Below are the code and all the weights of a small trained network. Each question names an input and a target symbol and asks about switching units off, where a switched-off unit gives its printed mean instead of its output.

import numpy as np


def w(rows, s, z=0):
    codes = np.array(rows[::2]) - 128.0
    scale = np.full(codes.shape[1], s)
    scale[-1] = z or s
    return codes * scale


def f(y):
    return np.maximum(y, 0)


def softmax(a):
    e = np.exp(a - a.max(-1, keepdims=True))
    return e / e.sum(-1, keepdims=True)


def log_softmax(a):
    a = a - a.max(-1, keepdims=True)
    return a - np.log(np.exp(a).sum(-1, keepdims=True))


def net(x, mask):
    ids = ['γδεζλπστψ'.index(c) for c in x.split()]
    T = len(ids)
    res = E[ids] + P[:T]
    q, k, v = (res @ M[0].T for M in (Q, K, V))
    z = softmax(np.where(np.tri(T) > 0, q @ k.T / 3**0.5, -1e9)) @ v
    res = res + np.where(mask[0], z, O[0][:, -1]) @ O[0][:, :-1]
    y = f(res @ A[0][:, :-1].T + A[0][:, -1])
    res = res + np.where(mask[1:13], y, B[0][:, -1]) @ B[0][:, :-1]
    return log_softmax(res[-1] @ U[:, :-1].T + U[:, -1])


Q, K, V, O, A, B = {}, {}, {}, {}, {}, {}
E = w([
[86,25,178,130],'γ',
[100,103,52,180],'δ',
[153,148,208,59],'ε',
[208,71,213,90],'ζ',
[45,88,238,118],'λ',
[88,136,250,66],'π',
[106,68,98,2],'σ',
[167,38,223,100],'τ',
[177,19,153,118],'ψ',
],0.018)
P = w([
[92,132,59,2],'0',
[137,165,136,98],'1',
[147,160,140,91],'2',
[140,149,141,88],'3',
[145,159,129,103],'4',
[146,149,132,102],'5',
[145,152,128,112],'6',
[143,142,129,115],'7',
[143,149,122,122],'8',
[136,143,124,126],'9',
[142,142,121,134],'10',
[125,133,122,141],'11',
[128,121,131,146],'12',
[97,115,139,162],'13',
],0.0089)
Q[0] = w([
[124,97,80,184],'h1',
[127,159,11,209],'h1',
[103,250,27,178],'h1',
],0.013)
K[0] = w([
[96,164,116,155],'h1',
[175,146,171,246],'h1',
[147,175,180,229],'h1',
],0.014)
V[0] = w([
[88,216,164,74],'h1',
[234,157,226,136],'h1',
[39,6,208,178],'h1',
],0.013)
O[0] = w([
[35,142,170,197,253],'h1',
[246,145,207,175,5],'h1',
[192,246,64,148,160],'h1',
],0.014,0.0058)
A[0] = w([
[22,54,68,135,103],'n1',
[198,218,184,211,30],'n2',
[95,140,213,160,160],'n3',
[125,147,184,204,141],'n4',
[122,135,108,50,112],'n5',
[144,152,181,67,172],'n6',
[113,183,169,87,65],'n7',
[115,233,154,3,166],'n8',
[153,148,186,82,150],'n9',
[207,239,97,180,2],'n10',
[116,185,1,186,55],'n11',
[116,2,118,158,151],'n12',
],0.0089,0.0063)
B[0] = w([
[188,135,158,192,250],'n1',
[87,84,130,217,172],'n2',
[143,184,92,100,212],'n3',
[217,128,89,39,180],'n4',
[167,122,147,112,174],'n5',
[146,92,88,134,168],'n6',
[175,82,179,137,155],'n7',
[130,76,72,146,211],'n8',
[175,108,116,177,162],'n9',
[38,125,111,95,178],'n10',
[105,111,254,106,166],'n11',
[132,178,135,81,194],'n12',
],0.0078,0.021)
U = w([
[100,2,133,96,158],'γ',
[158,66,155,162,47],'δ',
[69,112,174,145,71],'ε',
[159,124,80,94,142],'ζ',
[134,111,94,162,143],'λ',
[143,197,101,157,254],'π',
[130,95,209,74,151],'σ',
[97,150,104,55,98],'τ',
[89,43,178,155,76],'ψ',
],0.0083,0.0044)

Each question gives the input, a string of symbols that net reads in full, and the target symbol t.
The units are the heads (3 rows each of Q, K, V and O) and the neurons (one row each of A and B). Each row of codes is followed by its name. A weight is (code - 128) times the scale printed after its matrix; where a second scale follows, it is the last column's (O, A, B and U).
mask holds one flag per unit, heads first, then neurons. A switched-off unit (its flag False) gives its mean, the last column of its rows in O or B, instead of its output. The means were averaged over made-up inputs and are rounded, as every weight is.
A unit's drop is (log p(t) with every unit on - log p(t) with that unit switched off) / (log p(t) with every unit on - log p(t) with every unit switched off).
The circuit of an input: a set's keep is (log p(t) with only the set's units on - log p(t) with every unit switched off) / (log p(t) with every unit on - log p(t) with every unit switched off). Starting from the 12 units with the biggest drops (on a tie, the unit counted first), units are removed one at a time, each time the one whose removal leaves the highest keep (on an exact tie, the one counted first), for as long as the keep stays at least 0.8.
circuit, biggest first: the units of the circuit, biggest drop first
unit that matters most: the unit with the biggest drop
k most important neurons: the k neurons with the biggest drops, biggest first
drop when u is switched off: that unit's drop, to one decimal
input λ ζ γ, target ε: unit that matters most -> n11
input γ ζ γ δ π δ λ γ ε π, target τ: circuit, biggest first -> [h1 n10 n1]
input σ λ τ ε π σ λ π, target ψ: circuit, biggest first -> [n1 h1]
input π λ ε ε λ, target π: circuit, biggest first -> [h1 n3]
input ε γ ζ ε ζ π δ ε τ π π λ δ ε, target σ: 2 most important neurons -> [n4 n8]
input δ δ π γ γ π γ ε γ π, target γ: 2 most important neurons -> [n8 n3]
input ε π ψ τ γ ε π π ζ λ ε τ π, target σ: circuit, biggest first -> [h1 n4 n8]
input ε π ε ζ, target σ: 4 most important neurons -> [n8 n4 n12 n1]
input γ ε δ ζ π ε ψ, target τ: circuit, biggest first -> [h1 n10 n11]
input π ε π ψ δ ε γ π ε, target π: 3 most important neurons -> [n3 n4 n11]
input λ γ ζ ε γ π ε π λ ε π ε ζ, target ε: 3 most important neurons -> [n11 n10 n2]
input δ ε ζ γ π γ γ π ψ γ γ σ π, target γ: 3 most important neurons -> [n8 n12 n3]
input τ γ ε ε ζ, target λ: 3 most important neurons -> [n2 n10 n11]
input ζ γ ε ζ δ τ ε ψ ψ, target δ: most important neuron -> [n2]
input δ τ π γ π π ε γ π π ε ζ, target γ: 2 most important neurons -> [n3 n4]
input λ ζ τ, target ε: 4 most important neurons -> [n11 n10 n2 n3]
input γ ε ε ζ ζ, target τ: 2 most important neurons -> [n10 n1]
input ψ π ε ζ γ ψ γ γ ε π γ ε, target ζ: drop when n6 is switched off -> 0.0
input ψ τ π ε δ ε δ γ δ ζ ε ζ ζ, target ζ: drop when n11 is switched off -> 0.1
input ε ε ψ τ ψ ψ, target σ: drop when n4 is switched off -> 0.1
